Below is a small trained network, with its code and all its weights. Each question gives an input and a target symbol and asks what happens when units are switched off, that is, made to give their printed mean instead of their output.

import numpy as np


def w(rows, s, z=0):
    codes = np.array(rows[::2]) - 128.0
    scale = np.full(codes.shape[1], s)
    scale[-1] = z or s
    return codes * scale


def f(y):
    return y / 2 * (1 + np.tanh(0.7978845608 * (y + 0.044715 * y**3)))


def softmax(a):
    e = np.exp(a - a.max(-1, keepdims=True))
    return e / e.sum(-1, keepdims=True)


def log_softmax(a):
    a = a - a.max(-1, keepdims=True)
    return a - np.log(np.exp(a).sum(-1, keepdims=True))


def net(x, mask):
    ids = ['αβγεηθτω'.index(c) for c in x.split()]
    T = len(ids)
    res = E[ids] + P[:T]
    u = 0
    for l in range(2):
        q, k, v = (res @ M[l].T for M in (Q, K, V))
        z = softmax(np.where(np.tri(T) > 0, q @ k.T / 3**0.5, -1e9)) @ v
        res = res + np.where(mask[u], z, O[l][:, -1]) @ O[l][:, :-1]
        u += 1
        y = f(res @ A[l][:, :-1].T + A[l][:, -1])
        res = res + np.where(mask[u : u + 8], y, B[l][:, -1]) @ B[l][:, :-1]
        u += 8
    return log_softmax(res[-1] @ U[:, :-1].T + U[:, -1])


Q, K, V, O, A, B = {}, {}, {}, {}, {}, {}
E = w([
[145,199,111,156,172,101],'α',
[150,146,117,169,123,182],'β',
[90,189,206,116,150,110],'γ',
[9,149,201,90,121,146],'ε',
[116,136,186,98,99,207],'η',
[92,88,225,202,104,34],'θ',
[70,123,243,126,88,116],'τ',
[76,161,254,141,138,15],'ω',
],0.009)
P = w([
[184,137,97,1,113,78],'0',
[99,106,141,176,194,137],'1',
[185,196,63,105,87,142],'2',
[94,146,154,166,197,123],'3',
[107,149,95,95,69,117],'4',
[132,111,181,135,177,90],'5',
[69,179,86,155,103,8],'6',
],0.0089)
Q[0] = w([
[216,54,39,59,80,152],'0.h1',
[25,162,191,183,178,103],'0.h1',
[35,204,136,53,254,200],'0.h1',
],0.0057)
K[0] = w([
[151,108,123,231,157,213],'0.h1',
[117,191,73,99,127,55],'0.h1',
[255,146,138,77,161,115],'0.h1',
],0.0078)
V[0] = w([
[147,151,147,63,186,67],'0.h1',
[2,138,195,77,135,149],'0.h1',
[139,133,75,140,141,214],'0.h1',
],0.0063)
O[0] = w([
[146,237,35,136,137,126,253],'0.h1',
[197,253,192,66,113,247,216],'0.h1',
[130,56,145,247,112,198,14],'0.h1',
],0.0065,0.0035)
A[0] = w([
[145,95,157,150,145,102,2],'0.n1',
[115,115,132,133,3,108,113],'0.n2',
[155,140,97,66,80,196,44],'0.n3',
[167,117,54,118,149,141,147],'0.n4',
[73,106,129,161,213,157,157],'0.n5',
[93,139,154,183,199,86,147],'0.n6',
[218,213,160,121,187,99,235],'0.n7',
[167,80,51,123,92,115,140],'0.n8',
],0.0072,0.0033)
B[0] = w([
[193,146,73,122,187,133,111],'0.n1',
[244,180,119,100,63,32,127],'0.n2',
[208,202,144,13,130,180,131],'0.n3',
[129,206,103,127,113,53,125],'0.n4',
[167,9,172,241,128,104,131],'0.n5',
[96,127,252,170,94,171,160],'0.n6',
[2,113,81,169,171,123,254],'0.n7',
[192,103,123,77,125,28,117],'0.n8',
],0.0051,0.0083)
Q[1] = w([
[38,174,194,222,197,83],'1.h1',
[28,121,135,201,209,96],'1.h1',
[224,89,2,45,121,122],'1.h1',
],0.0056)
K[1] = w([
[64,80,186,22,123,38],'1.h1',
[112,123,70,98,167,2],'1.h1',
[156,51,142,215,105,234],'1.h1',
],0.0059)
V[1] = w([
[147,149,230,66,67,240],'1.h1',
[68,254,13,123,232,201],'1.h1',
[107,164,85,56,67,10],'1.h1',
],0.0059)
O[1] = w([
[70,186,12,130,233,1,117],'1.h1',
[96,13,102,45,77,3,254],'1.h1',
[246,161,133,3,106,157,236],'1.h1',
],0.0065,0.0095)
A[1] = w([
[137,143,39,70,156,132,138],'1.n1',
[84,136,215,173,139,226,151],'1.n2',
[120,58,119,191,186,140,250],'1.n3',
[89,175,48,189,47,151,8],'1.n4',
[225,126,197,54,113,116,99],'1.n5',
[107,254,62,210,50,116,177],'1.n6',
[112,68,117,97,90,88,146],'1.n7',
[115,186,164,123,227,149,195],'1.n8',
],0.0057,0.0023)
B[1] = w([
[152,164,111,176,133,163,217],'1.n1',
[215,173,168,176,202,158,129],'1.n2',
[64,86,200,135,187,126,114],'1.n3',
[213,117,164,72,99,6,106],'1.n4',
[191,159,2,159,184,186,253],'1.n5',
[105,168,150,53,21,115,147],'1.n6',
[114,117,134,178,79,152,222],'1.n7',
[106,180,112,215,164,177,152],'1.n8',
],0.0064,0.0045)
U = w([
[202,210,48,55,49,118,164],'α',
[56,80,139,80,29,78,231],'β',
[93,154,90,144,253,134,47],'γ',
[44,51,38,132,250,55,2],'ε',
[38,113,92,193,217,124,109],'η',
[102,110,192,201,185,206,220],'θ',
[184,200,169,115,208,230,39],'τ',
[178,12,178,90,101,178,64],'ω',
],0.0048,0.0025)

Each question gives the input, a string of symbols that net reads in full, and the target symbol t.
The units are the heads (3 rows each of Q, K, V and O) and the neurons (one row each of A and B). Each row of codes is followed by its name. A weight is (code - 128) times the scale printed after its matrix; where a second scale follows, it is the last column's (O, A, B and U).
mask holds one flag per unit, layer by layer, with each layer's heads first. A switched-off unit (its flag False) gives its mean, the last column of its rows in O or B, instead of its output. The means were averaged over made-up inputs and are rounded, as every weight is.
A unit's drop is (log p(t) with every unit on - log p(t) with that unit switched off) / (log p(t) with every unit on - log p(t) with every unit switched off).
The circuit of an input: a set's keep is (log p(t) with only the set's units on - log p(t) with every unit switched off) / (log p(t) with every unit on - log p(t) with every unit switched off). Starting from the 12 units with the biggest drops (on a tie, the unit counted first), units are removed one at a time, each time the one whose removal leaves the highest keep (on an exact tie, the one counted first), for as long as the keep stays at least 0.8.
circuit, biggest first: the units of the circuit, biggest drop first
k most important neurons: the k neurons with the biggest drops, biggest first
top k neurons in layer l: the k neurons of layer l with the biggest drops, biggest first
drop of u: that unit's drop, to one decimal
input ε γ α ε, target ε: circuit, biggest first -> [1.h1 0.h1]
input β θ β τ, target θ: circuit, biggest first -> [0.h1 1.h1]
input γ β β, target β: circuit, biggest first -> [1.h1 0.h1 1.n5]
input β β ω η θ ω, target θ: circuit, biggest first -> [1.h1 0.h1 0.n6 1.n8]
input θ ε ε β, target τ: circuit, biggest first -> [1.h1 0.h1 1.n2 0.n2]
input ε γ γ α, target ε: circuit, biggest first -> [1.h1 0.h1 0.n3]
input ε γ η γ τ α, target ε: circuit, biggest first -> [1.h1 0.h1 0.n7]
input ω θ θ ε, target α: circuit, biggest first -> [0.h1 1.h1]
input β β ω ω, target θ: 2 most important neurons -> [0.n6 1.n2]
input β ω γ β, target θ: circuit, biggest first -> [0.h1 1.h1 0.n5]
input θ θ θ γ β α, target τ: top 3 neurons in layer 0 -> [0.n6 0.n2 0.n8]
input α τ θ η, target ω: top 2 neurons in layer 0 -> [0.n5 0.n4]
input θ β ω τ, target τ: most important neuron -> [1.n2]
input β τ ε τ, target θ: top neuron in layer 0 -> [0.n8]
input ε ω ε γ, target ε: drop of 1.h1 -> 1.2
input α τ γ ε, target ω: drop of 0.n5 -> 0.1
input β γ ε β η θ, target θ: drop of 0.n6 -> 0.0
